Below are the code and all the weights of a small trained network. Each question names an input and a class and asks about switching units off, where a switched-off unit gives its printed mean instead of its output.

import numpy as np


def w(rows, s, z=0):
    codes = np.array(rows[::2]) - 128.0
    scale = np.full(codes.shape[1], s)
    scale[-1] = z or s
    return codes * scale


def f(y):
    return np.maximum(y, 0)


def log_softmax(a):
    a = a - a.max(-1, keepdims=True)
    return a - np.log(np.exp(a).sum(-1, keepdims=True))


def net(x, mask):
    res = np.array(x, float).reshape(1, 4) / 4 @ E
    y = f(res @ A[0][:, :-1].T + A[0][:, -1])
    res = res + np.where(mask, y, B[0][:, -1]) @ B[0][:, :-1]
    return log_softmax(res[-1] @ U[:, :-1].T + U[:, -1])


A, B = {}, {}
E = w([
[231,64,183,130,211,131,206,125],'x0',
[167,107,121,167,8,123,209,27],'x1',
[130,124,126,128,127,128,129,129],'x2',
[168,74,164,152,67,253,79,222],'x3',
],0.0055)
A[0] = w([
[205,110,135,142,70,222,110,183,2],'neuron 1',
[172,109,130,131,9,96,217,51,96],'neuron 2',
[202,114,141,94,225,147,212,116,145],'neuron 3',
[36,182,109,112,49,100,100,136,73],'neuron 4',
[235,90,158,158,157,101,176,137,29],'neuron 5',
[87,140,138,102,240,106,97,204,26],'neuron 6',
[112,178,109,123,197,2,169,33,30],'neuron 7',
],0.011,0.0037)
B[0] = w([
[86,117,218,124,97,212,191,140,209],'neuron 1',
[188,173,116,163,223,186,83,137,254],'neuron 2',
[118,183,93,171,7,137,80,91,222],'neuron 3',
[101,131,116,184,51,176,62,51,208],'neuron 4',
[28,87,86,115,142,119,56,80,192],'neuron 5',
[191,152,123,192,186,232,98,86,200],'neuron 6',
[103,76,218,121,82,208,165,213,253],'neuron 7',
],0.014,0.0083)
U = w([
[109,72,203,119,110,185,186,195,91],'0',
[231,180,104,173,238,170,87,108,77],'1',
[66,129,61,156,50,105,49,67,80],'2',
[144,129,116,137,123,122,120,145,245],'3',
[170,147,94,112,121,69,142,158,192],'4',
[179,126,100,83,143,3,156,162,98],'5',
[156,112,55,81,151,8,170,211,93],'6',
],0.0066,0.012)

Each question gives the input, the list of numbers given to net, and the class t.
The units are the neurons (one row each of A and B). Each row of codes is followed by its name. A weight is (code - 128) times the scale printed after its matrix; where a second scale follows, it is the last column's (A, B and U).
mask holds one flag per neuron, in row order. A switched-off neuron (its flag False) gives its mean, the last column of its row in B, instead of its output. The means were averaged over made-up inputs and are rounded, as every weight is.
A unit's drop is (log p(t) with every unit on - log p(t) with that unit switched off) / (log p(t) with every unit on - log p(t) with every unit switched off).
The circuit of an input: a set's keep is (log p(t) with only the set's units on - log p(t) with every unit switched off) / (log p(t) with every unit on - log p(t) with every unit switched off). Starting from all 7 units, units are removed one at a time, each time the one whose removal leaves the highest keep (on an exact tie, the one counted first), for as long as the keep stays at least 0.8.
circuit, biggest first: the units of the circuit, biggest drop first
most important unit: the unit with the biggest drop
top k neurons: the k neurons with the biggest drops, biggest first
drop when u is switched off: that unit's drop, to one decimal
input [6,0,-5,-5], class 2: top 2 neurons	(neuron 3; neuron 5)
input [6,3,5,4], class 2: most important unit	neuron 5
input [3,-8,0,4], class 1: top 2 neurons	(neuron 6; neuron 7)
input [-4,-6,1,-7], class 0: top 2 neurons	(neuron 7; neuron 2)
input [8,7,7,-2], class 2: top 3 neurons	(neuron 3; neuron 5; neuron 6)
input [8,7,3,-8], class 0: top 2 neurons	(neuron 7; neuron 4)
input [4,-3,4,3], class 2: circuit, biggest first	(neuron 7; neuron 2)
input [-2,-3,1,1], class 4: top 2 neurons	(neuron 2; neuron 7)
input [8,-1,2,7], class 2: top 2 neurons	(neuron 3; neuron 5)
input [-1,7,-7,-4], class 1: top 2 neurons	(neuron 2; neuron 1)
input [7,8,-2,-8], class 0: top 3 neurons	(neuron 7; neuron 6; neuron 4)
input [6,-5,3,3], class 2: top 3 neurons	(neuron 3; neuron 2; neuron 5)
input [0,2,1,2], class 4: top 2 neurons	(neuron 7; neuron 6)
input [-5,6,3,4], class 1: top 2 neurons	(neuron 2; neuron 7)
input [0,-8,4,-2], class 1: circuit, biggest first	(neuron 6)
input [5,8,-1,-6], class 1: top 2 neurons	(neuron 2; neuron 1)
input [8,-5,-6,-8], class 0: top 3 neurons	(neuron 7; neuron 4; neuron 2)
input [6,-2,6,0], class 2: circuit, biggest first	(neuron 3; neuron 5)
input [-1,0,-2,2], class 4: drop when neuron 5 is switched off	0.1
input [-3,7,8,-8], class 0: drop when neuron 6 is switched off	0.1
input [8,-7,-8,-6], class 2: drop when neuron 2 is switched off	0.5
input [1,6,1,-8], class 0: drop when neuron 7 is switched off	3.2
input [1,-7,0,-3], class 1: most important unit	neuron 6
